Here is a tiny trained network, its code and every weight. The questions are about switching its units off for an input and a class, where a switched-off unit gives its printed mean instead of its output.

import numpy as np


def w(rows, s, z=0):
    codes = np.array(rows[::2]) - 128.0
    scale = np.full(codes.shape[1], s)
    scale[-1] = z or s
    return codes * scale


def f(y):
    return np.maximum(y, 0)


def log_softmax(a):
    a = a - a.max(-1, keepdims=True)
    return a - np.log(np.exp(a).sum(-1, keepdims=True))


def net(x, mask):
    res = np.array(x, float).reshape(1, 6) / 4 @ E
    y = f(res @ A[0][:, :-1].T + A[0][:, -1])
    res = res + np.where(mask, y, B[0][:, -1]) @ B[0][:, :-1]
    return log_softmax(res[-1] @ U[:, :-1].T + U[:, -1])


A, B = {}, {}
E = w([
[59,136,172,196,50,152,102,152,225],'x0',
[216,186,86,116,109,227,38,178,186],'x1',
[158,161,170,130,140,80,130,197,122],'x2',
[116,183,75,172,157,123,87,184,95],'x3',
[175,36,248,161,162,49,136,103,151],'x4',
[105,127,94,206,112,125,34,119,88],'x5',
],0.014)
A[0] = w([
[48,187,68,164,123,54,115,101,84,174],'N0',
[154,2,125,72,177,31,238,125,115,201],'N1',
[136,185,89,146,45,208,58,148,181,86],'N2',
[141,170,125,175,160,79,82,145,36,1],'N3',
[220,246,60,69,135,151,135,205,115,100],'N4',
[175,87,140,27,197,157,167,27,89,79],'N5',
],0.0083,0.0019)
B[0] = w([
[67,92,131,143,93,118,111,130,2,198],'N0',
[128,158,148,154,122,12,139,5,187,253],'N1',
[157,105,98,90,104,249,62,111,246,224],'N2',
[117,89,121,172,206,97,90,129,80,185],'N3',
[141,164,120,72,168,132,173,242,109,234],'N4',
[206,110,41,65,195,132,195,20,123,200],'N5',
],0.0087,0.019)
U = w([
[142,132,103,112,88,196,103,120,174,245],'0',
[134,114,248,150,119,70,174,121,165,132],'1',
[152,191,97,68,134,160,138,202,126,158],'2',
[171,126,118,93,142,94,190,70,122,44],'3',
[167,128,88,162,155,125,65,145,87,60],'4',
[56,116,99,131,104,126,178,106,81,255],'5',
],0.016,0.0016)

Each question gives the input, the list of numbers given to net, and the class t.
The units are the neurons (one row each of A and B). Each row of codes is followed by its name. A weight is (code - 128) times the scale printed after its matrix; where a second scale follows, it is the last column's (A, B and U).
mask holds one flag per neuron, in row order. A switched-off neuron (its flag False) gives its mean, the last column of its row in B, instead of its output. The means were averaged over made-up inputs and are rounded, as every weight is.
A unit's drop is (log p(t) with every unit on - log p(t) with that unit switched off) / (log p(t) with every unit on - log p(t) with every unit switched off).
The circuit of an input: a set's keep is (log p(t) with only the set's units on - log p(t) with every unit switched off) / (log p(t) with every unit on - log p(t) with every unit switched off). Starting from all 6 units, units are removed one at a time, each time the one whose removal leaves the highest keep (on an exact tie, the one counted first), for as long as the keep stays at least 0.8.
units of the circuit, in order: the units of the circuit, biggest drop first
top k neurons: the k neurons with the biggest drops, biggest first
drop when u is switched off: that unit's drop, to one decimal
input [-4,-3,7,4,-1,2], class 4: units of the circuit, in order	N3
input [3,-3,-1,-6,-8,-4], class 0: units of the circuit, in order	N4, N1
input [7,0,3,-6,3,6], class 0: top 3 neurons	N1, N3, N0
input [4,1,4,-3,0,-2], class 0: units of the circuit, in order	N1, N4
input [-8,1,2,-2,-5,1], class 2: top 2 neurons	N4, N1
input [6,1,0,4,5,1], class 0: top 2 neurons	N1, N3
input [-6,3,-6,-7,-7,1], class 2: top 2 neurons	N1, N4
input [1,2,1,2,-5,8], class 0: drop when N2 is switched off	4.1
input [3,4,0,2,6,-1], class 0: drop when N2 is switched off	-0.2
input [-1,6,2,-3,-7,8], class 2: drop when N1 is switched off	1.8
input [-2,-7,8,-4,7,-3], class 3: drop when N5 is switched off	2.1
